Below are the code and all the weights of a small trained network. Each question names an input and a target symbol and asks about switching units off, where a switched-off unit gives its printed mean instead of its output.

import numpy as np


def w(rows, s, z=0):
    codes = np.array(rows[::2]) - 128.0
    scale = np.full(codes.shape[1], s)
    scale[-1] = z or s
    return codes * scale


def norm(h):
    return h / np.sqrt((h * h).mean(-1, keepdims=True) + 1e-5)


def softmax(a):
    e = np.exp(a - a.max(-1, keepdims=True))
    return e / e.sum(-1, keepdims=True)


def log_softmax(a):
    a = a - a.max(-1, keepdims=True)
    return a - np.log(np.exp(a).sum(-1, keepdims=True))


def net(x, mask):
    ids = ['ΔΞΣΦβεζθμπψ'.index(c) for c in x.split()]
    T = len(ids)
    res = E[ids] + P[:T]
    u = 0
    for l in range(3):
        r = norm(res)
        for j in range(3):
            rows = slice(3 * j, 3 * j + 3)
            q, k, v = (r @ M[l][rows].T for M in (Q, K, V))
            z = softmax(np.where(np.tri(T) > 0, q @ k.T / 3**0.5, -1e9)) @ v
            o = O[l][rows]
            res = res + np.where(mask[u + j], z, o[:, -1]) @ o[:, :-1]
        u += 3
    return log_softmax(norm(res)[-1] @ U[:, :-1].T + U[:, -1])


Q, K, V, O = {}, {}, {}, {}
E = w([
[146,140,188,217],'Δ',
[206,164,165,183],'Ξ',
[111,41,92,218],'Σ',
[155,206,191,72],'Φ',
[174,193,164,101],'β',
[170,28,136,74],'ε',
[5,154,46,25],'ζ',
[171,125,137,145],'θ',
[92,130,133,100],'μ',
[110,129,113,102],'π',
[97,129,128,110],'ψ',
],0.016)
P = w([
[96,214,170,63],'0',
[58,97,243,253],'1',
[77,115,171,227],'2',
[100,128,110,215],'3',
[83,130,125,219],'4',
[79,141,118,208],'5',
[72,145,114,204],'6',
[63,147,118,188],'7',
[44,149,132,173],'8',
],0.0043)
Q[0] = w([
[187,94,115,187],'L0H0',
[171,192,94,47],'L0H0',
[176,217,126,189],'L0H0',
[86,98,187,176],'L0H1',
[98,149,84,151],'L0H1',
[98,147,251,147],'L0H1',
[104,83,71,131],'L0H2',
[67,146,207,161],'L0H2',
[99,255,110,75],'L0H2',
],0.009)
K[0] = w([
[246,73,165,78],'L0H0',
[146,148,62,70],'L0H0',
[103,147,167,108],'L0H0',
[160,89,136,168],'L0H1',
[147,226,191,129],'L0H1',
[156,86,133,112],'L0H1',
[201,127,91,101],'L0H2',
[134,162,120,116],'L0H2',
[98,173,143,102],'L0H2',
],0.014)
V[0] = w([
[152,164,82,180],'L0H0',
[218,174,200,113],'L0H0',
[70,193,137,227],'L0H0',
[141,144,2,115],'L0H1',
[166,54,234,120],'L0H1',
[96,77,107,128],'L0H1',
[171,127,115,88],'L0H2',
[57,252,62,95],'L0H2',
[104,92,67,70],'L0H2',
],0.008)
O[0] = w([
[82,123,198,122,81],'L0H0',
[152,36,216,159,137],'L0H0',
[126,93,10,138,112],'L0H0',
[28,52,87,253,42],'L0H1',
[163,127,34,75,254],'L0H1',
[210,186,81,107,148],'L0H1',
[32,43,115,57,124],'L0H2',
[105,85,90,235,25],'L0H2',
[170,42,148,81,110],'L0H2',
],0.0042,0.0065)
Q[1] = w([
[129,197,125,108],'L1H0',
[24,107,83,105],'L1H0',
[99,90,96,161],'L1H0',
[123,174,13,130],'L1H1',
[1,82,120,136],'L1H1',
[120,106,225,212],'L1H1',
[93,62,159,62],'L1H2',
[49,201,57,43],'L1H2',
[162,220,201,94],'L1H2',
],0.0099)
K[1] = w([
[136,110,111,55],'L1H0',
[49,59,15,47],'L1H0',
[113,74,102,118],'L1H0',
[72,94,220,93],'L1H1',
[106,215,115,135],'L1H1',
[212,200,73,140],'L1H1',
[173,2,24,91],'L1H2',
[45,142,142,59],'L1H2',
[192,240,145,55],'L1H2',
],0.0084)
V[1] = w([
[147,207,161,152],'L1H0',
[192,138,130,182],'L1H0',
[129,133,115,148],'L1H0',
[94,83,105,102],'L1H1',
[171,148,94,165],'L1H1',
[88,183,103,171],'L1H1',
[145,116,149,185],'L1H2',
[101,114,172,165],'L1H2',
[102,10,123,152],'L1H2',
],0.014)
O[1] = w([
[91,184,103,134,242],'L1H0',
[65,84,150,111,186],'L1H0',
[100,99,137,136,116],'L1H0',
[151,180,115,214,112],'L1H1',
[115,229,94,129,98],'L1H1',
[118,119,98,71,2],'L1H1',
[175,253,114,82,91],'L1H2',
[102,147,91,115,78],'L1H2',
[187,111,38,68,12],'L1H2',
],0.0072,0.0065)
Q[2] = w([
[115,73,116,105],'L2H0',
[179,78,127,43],'L2H0',
[205,72,78,120],'L2H0',
[132,188,101,183],'L2H1',
[84,89,46,139],'L2H1',
[148,68,151,114],'L2H1',
[194,217,189,149],'L2H2',
[67,122,62,189],'L2H2',
[123,118,135,254],'L2H2',
],0.0096)
K[2] = w([
[189,136,209,175],'L2H0',
[215,173,149,152],'L2H0',
[94,89,83,254],'L2H0',
[72,232,104,156],'L2H1',
[97,160,34,130],'L2H1',
[161,67,207,128],'L2H1',
[126,206,218,56],'L2H2',
[67,41,156,100],'L2H2',
[133,15,110,102],'L2H2',
],0.0079)
V[2] = w([
[169,70,151,42],'L2H0',
[193,135,130,213],'L2H0',
[127,136,105,99],'L2H0',
[172,170,188,114],'L2H1',
[39,96,142,91],'L2H1',
[96,160,76,153],'L2H1',
[146,117,144,24],'L2H2',
[10,102,121,110],'L2H2',
[101,165,122,77],'L2H2',
],0.011)
O[2] = w([
[66,235,106,2,221],'L2H0',
[203,37,123,162,111],'L2H0',
[135,209,176,173,91],'L2H0',
[112,143,90,207,219],'L2H1',
[242,218,133,137,177],'L2H1',
[200,91,189,53,2],'L2H1',
[228,102,126,134,167],'L2H2',
[88,147,138,50,140],'L2H2',
[188,124,142,222,119],'L2H2',
],0.0058,0.0039)
U = w([
[174,160,232,166,222],'Δ',
[139,169,146,135,192],'Ξ',
[144,131,143,126,168],'Σ',
[83,121,107,109,59],'Φ',
[86,150,59,38,21],'β',
[137,81,82,243,62],'ε',
[164,93,138,129,43],'ζ',
[98,101,92,134,70],'θ',
[60,56,117,99,1],'μ',
[203,157,7,119,152],'π',
[235,117,187,25,134],'ψ',
],0.014,0.005)

Each question gives the input, a string of symbols that net reads in full, and the target symbol t.
The units are the heads (3 rows each of Q, K, V and O). Each row of codes is followed by its name. A weight is (code - 128) times the scale printed after its matrix; where a second scale follows, it is the last column's (O and U).
mask holds one flag per head, layer by layer. A switched-off head (its flag False) gives its mean, the last column of its rows in O, instead of its output. The means were averaged over made-up inputs and are rounded, as every weight is.
A unit's drop is (log p(t) with every unit on - log p(t) with that unit switched off) / (log p(t) with every unit on - log p(t) with every unit switched off).
The circuit of an input: a set's keep is (log p(t) with only the set's units on - log p(t) with every unit switched off) / (log p(t) with every unit on - log p(t) with every unit switched off). Starting from all 9 units, units are removed one at a time, each time the one whose removal leaves the highest keep (on an exact tie, the one counted first), for as long as the keep stays at least 0.8.
units of the circuit, in order: the units of the circuit, biggest drop first
most important unit: the unit with the biggest drop
which heads matter: for each layer, one digit per head in row order, 1 if its drop is at least 0.15 and else 0, layers parted by /
drop of u: that unit's drop, to one decimal
input ε Σ Φ Δ ε π ε β μ, target ε: which heads matter => 001 / 111 / 001
input Ξ Ξ Φ Φ ε π ε Σ, target π: units of the circuit, in order => (L1H2)
input Δ π μ Φ ε Φ β ε ψ, target Δ: units of the circuit, in order => (L1H0 L2H1 L0H2)
input π π μ Δ ψ Δ ε ε ψ, target π: units of the circuit, in order => (L0H2 L0H1 L1H2 L0H0)
input π Δ θ μ, target π: which heads matter => 111 / 001 / 000
input ψ μ μ ε ε ε Δ Φ ψ, target ψ: which heads matter => 111 / 111 / 010
input Δ Δ Σ μ, target Δ: units of the circuit, in order => (L1H2 L1H0)
input ζ Δ Δ ε ε ε ε π, target π: units of the circuit, in order => (L1H0 L0H0)
input Δ ε Δ μ, target Δ: units of the circuit, in order => (L1H2 L1H0 L2H1)
input π Σ ε β ψ, target π: units of the circuit, in order => (L0H2 L1H2 L0H1)
input Δ Δ ε Ξ π π, target Δ: units of the circuit, in order => (L1H2 L1H0)
input ζ ε Δ Φ ζ Δ Φ μ ε, target μ: units of the circuit, in order => (L1H0 L2H1)
input ε ε ε ψ Σ μ π μ ψ, target ε: which heads matter => 000 / 110 / 000
input Φ ε Δ ε Δ ζ ε, target μ: units of the circuit, in order => (L1H0)
input Δ Ξ ε Σ, target π: which heads matter => 000 / 001 / 000
input ψ ζ ε μ Δ ε μ, target ψ: units of the circuit, in order => (L2H1 L0H0)
input Δ ε μ β π ε ε Δ ψ, target Δ: which heads matter => 001 / 111 / 111
input ψ ε ε Ξ θ ε π, target ψ: which heads matter => 111 / 110 / 010
input ψ Δ ψ β Φ Δ ε ε π, target ψ: which heads matter => 011 / 100 / 010
input μ Ξ Φ μ Φ μ θ Φ π, target μ: most important unit => L2H2
input ε Δ ε ψ, target ε: drop of L0H0 => 0.3
input μ ε Φ Φ θ ψ, target μ: drop of L0H2 => 0.6
input μ μ μ Φ ε μ ε Φ μ, target μ: drop of L2H1 => 0.2
